Below is a small trained network, with its code and all its weights. Each question gives an input and a target symbol and asks what happens when units are switched off, that is, made to give their printed mean instead of their output.

import numpy as np


def w(rows, s, z=0):
    codes = np.array(rows[::2]) - 128.0
    scale = np.full(codes.shape[1], s)
    scale[-1] = z or s
    return codes * scale


def f(y):
    return y / 2 * (1 + np.tanh(0.7978845608 * (y + 0.044715 * y**3)))


def softmax(a):
    e = np.exp(a - a.max(-1, keepdims=True))
    return e / e.sum(-1, keepdims=True)


def log_softmax(a):
    a = a - a.max(-1, keepdims=True)
    return a - np.log(np.exp(a).sum(-1, keepdims=True))


def net(x, mask):
    ids = ['αβγδεζηθμτφω'.index(c) for c in x.split()]
    T = len(ids)
    res = E[ids] + P[:T]
    u = 0
    for l in range(2):
        r = res
        for j in range(2):
            rows = slice(2 * j, 2 * j + 2)
            q, k, v = (r @ M[l][rows].T for M in (Q, K, V))
            z = softmax(np.where(np.tri(T) > 0, q @ k.T / 2**0.5, -1e9)) @ v
            o = O[l][rows]
            res = res + np.where(mask[u + j], z, o[:, -1]) @ o[:, :-1]
        u += 2
        y = f(res @ A[l][:, :-1].T + A[l][:, -1])
        res = res + np.where(mask[u : u + 4], y, B[l][:, -1]) @ B[l][:, :-1]
        u += 4
    return log_softmax(res[-1] @ U[:, :-1].T + U[:, -1])


Q, K, V, O, A, B = {}, {}, {}, {}, {}, {}
E = w([
[205,129,151,163,129,106,184,140,117],'α',
[190,102,178,152,108,113,135,62,82],'β',
[127,88,99,106,95,176,160,156,126],'γ',
[57,104,150,141,169,135,125,139,124],'δ',
[117,141,163,113,140,66,159,54,154],'ε',
[68,112,114,112,125,152,168,160,125],'ζ',
[167,101,119,119,78,137,169,93,90],'η',
[148,95,172,144,178,123,80,96,99],'θ',
[84,153,58,57,6,20,85,149,113],'μ',
[94,152,128,148,179,101,180,167,150],'τ',
[147,92,79,87,168,152,122,122,189],'φ',
[166,119,120,200,150,105,169,190,134],'ω',
],0.013)
P = w([
[163,237,73,139,191,130,119,99,65],'0',
[144,196,87,141,173,124,123,103,85],'1',
[129,162,101,142,157,122,126,105,103],'2',
[117,133,113,139,144,118,134,114,118],'3',
[107,100,123,141,135,116,142,123,135],'4',
[98,72,141,138,121,118,149,138,150],'5',
[92,39,151,136,112,114,157,150,169],'6',
[85,2,169,132,101,113,165,170,189],'7',
],0.0084)
Q[0] = w([
[208,118,154,162,100,101,135,113,112],'0.h1',
[150,116,61,86,82,176,175,114,113],'0.h1',
[170,72,193,200,88,228,134,146,51],'0.h2',
[3,194,201,133,79,47,199,123,116],'0.h2',
],0.043)
K[0] = w([
[219,115,177,164,101,110,136,94,114],'0.h1',
[159,131,55,76,30,147,134,145,129],'0.h1',
[145,24,216,195,82,203,149,153,57],'0.h2',
[28,164,173,148,32,2,148,139,81],'0.h2',
],0.038)
V[0] = w([
[138,167,181,126,106,196,109,75,142],'0.h1',
[141,255,109,144,162,73,72,99,67],'0.h1',
[139,191,60,151,125,174,132,82,71],'0.h2',
[65,113,177,145,154,164,171,92,180],'0.h2',
],0.012)
O[0] = w([
[104,174,135,50,157,147,196,184,167,51],'0.h1',
[148,83,80,108,82,158,147,135,175,252],'0.h1',
[163,79,216,152,162,101,116,165,87,209],'0.h2',
[254,88,61,97,136,173,128,148,85,105],'0.h2',
],0.0064,0.0028)
A[0] = w([
[78,114,160,131,74,164,124,169,77,239],'0.n1',
[139,145,129,162,62,232,101,181,93,74],'0.n2',
[143,253,131,145,170,100,74,80,21,193],'0.n3',
[165,241,12,113,104,135,94,82,105,6],'0.n4',
],0.017,0.0019)
B[0] = w([
[144,97,91,155,117,174,109,102,184,251],'0.n1',
[69,107,156,114,186,57,143,138,49,125],'0.n2',
[132,254,74,122,242,121,128,157,132,199],'0.n3',
[158,220,123,123,169,116,127,180,99,164],'0.n4',
],0.013,0.0022)
Q[1] = w([
[147,205,158,61,75,99,190,132,163],'1.h1',
[114,188,156,47,147,251,78,97,26],'1.h1',
[62,70,118,189,221,183,72,239,146],'1.h2',
[66,83,91,139,194,185,48,179,153],'1.h2',
],0.025)
K[1] = w([
[155,121,203,110,98,98,205,108,146],'1.h1',
[113,81,165,59,196,226,150,19,111],'1.h1',
[33,156,25,162,51,109,67,138,130],'1.h2',
[2,123,69,96,104,119,42,116,109],'1.h2',
],0.026)
V[1] = w([
[59,67,107,112,55,98,75,130,152],'1.h1',
[137,22,147,110,146,89,214,64,199],'1.h1',
[146,247,172,73,2,138,56,214,61],'1.h2',
[131,144,98,108,181,58,175,146,91],'1.h2',
],0.0092)
O[1] = w([
[171,220,206,106,116,177,147,181,74,101],'1.h1',
[100,121,38,193,219,130,65,65,116,127],'1.h1',
[13,119,93,56,205,218,33,253,129,1],'1.h2',
[151,151,174,186,74,177,86,94,89,165],'1.h2',
],0.0048,0.0065)
A[1] = w([
[217,238,89,144,232,161,175,163,74,1],'1.n1',
[232,245,78,142,252,151,166,136,72,184],'1.n2',
[110,96,103,132,90,104,113,74,121,140],'1.n3',
[124,134,115,61,175,151,57,109,114,66],'1.n4',
],0.021,0.0062)
B[1] = w([
[187,71,211,81,183,149,15,87,151,171],'1.n1',
[78,166,72,148,84,147,246,167,100,250],'1.n2',
[132,113,164,116,190,131,64,149,137,203],'1.n3',
[135,207,92,50,128,84,130,27,85,132],'1.n4',
],0.011,0.017)
U = w([
[121,141,63,182,145,135,252,144,116,238],'α',
[152,135,132,125,165,172,112,227,110,47],'β',
[209,153,184,114,142,150,173,138,120,16],'γ',
[86,145,95,102,94,78,139,5,106,38],'δ',
[199,21,138,137,100,82,72,43,144,254],'ε',
[66,142,210,90,85,84,187,39,156,47],'ζ',
[43,94,124,125,42,207,122,59,170,52],'η',
[167,156,112,58,105,160,127,94,129,74],'θ',
[47,64,123,80,86,100,136,118,34,66],'μ',
[132,209,111,135,2,94,51,148,99,161],'τ',
[90,188,160,139,187,116,134,194,144,36],'φ',
[75,213,145,155,175,161,116,61,139,48],'ω',
],0.0048,0.0067)

Each question gives the input, a string of symbols that net reads in full, and the target symbol t.
The units are the heads (2 rows each of Q, K, V and O) and the neurons (one row each of A and B). Each row of codes is followed by its name. A weight is (code - 128) times the scale printed after its matrix; where a second scale follows, it is the last column's (O, A, B and U).
mask holds one flag per unit, layer by layer, with each layer's heads first. A switched-off unit (its flag False) gives its mean, the last column of its rows in O or B, instead of its output. The means were averaged over made-up inputs and are rounded, as every weight is.
A unit's drop is (log p(t) with every unit on - log p(t) with that unit switched off) / (log p(t) with every unit on - log p(t) with every unit switched off).
The circuit of an input: a set's keep is (log p(t) with only the set's units on - log p(t) with every unit switched off) / (log p(t) with every unit on - log p(t) with every unit switched off). Starting from all 12 units, units are removed one at a time, each time the one whose removal leaves the highest keep (on an exact tie, the one counted first), for as long as the keep stays at least 0.8.
circuit, biggest first: the units of the circuit, biggest drop first
most important unit: the unit with the biggest drop
k most important neurons: the k neurons with the biggest drops, biggest first
top k neurons in layer l: the k neurons of layer l with the biggest drops, biggest first
which heads matter: for each layer, one digit per head in row order, 1 if its drop is at least 0.15 and else 0, layers parted by /
input β μ φ, target θ: 2 most important neurons	[1.n1, 1.n4]
input η α τ τ, target ε: circuit, biggest first	[1.n2, 0.n3, 1.h1]
input ζ η φ μ μ, target ε: most important unit	0.h2
input ε μ φ α ε μ, target ε: top 2 neurons in layer 0	[0.n1, 0.n4]
input α β γ α μ ω, target β: which heads matter	00 / 11
input θ δ ε η δ, target ε: top 2 neurons in layer 1	[1.n2, 1.n3]
input μ φ φ β α, target γ: circuit, biggest first	[1.n1, 0.h1, 1.h1, 1.n2]
input γ β φ φ μ ω φ θ, target δ: circuit, biggest first	[1.n4, 1.h2, 0.n4]
input ε η φ ζ μ, target τ: 3 most important neurons	[0.n4, 1.n2, 1.n1]
input γ φ ω τ β ζ ε ω, target ε: 4 most important neurons	[1.n2, 0.n3, 0.n4, 1.n3]
input β β μ γ, target μ: which heads matter	10 / 01
input δ τ γ θ ε φ τ, target ε: 2 most important neurons	[1.n2, 0.n4]
input γ δ ζ μ α α, target γ: circuit, biggest first	[1.n1, 1.h1, 1.n2]
input γ θ β ω γ α, target ε: circuit, biggest first	[1.n2, 1.h1]
input β φ φ φ, target ε: circuit, biggest first	[1.n2, 0.n3]
input β η η, target ε: most important unit	0.h2
input ε δ η α β ε α, target ε: which heads matter	00 / 10
input φ φ φ β ε φ θ, target α: 2 most important neurons	[0.n3, 1.n2]
input η γ φ β α γ, target ε: which heads matter	00 / 00
input τ ω ω, target ε: which heads matter	00 / 10
input μ φ δ ω μ α θ, target α: circuit, biggest first	[0.h1, 1.n2, 0.n3]
input γ μ φ ε, target ζ: which heads matter	11 / 10
input β γ β μ γ φ ε δ, target ω: which heads matter	11 / 01
input θ β ε ζ α ω φ φ, target ε: most important unit	1.n2
input β δ ε η μ ζ β φ, target θ: which heads matter	01 / 11
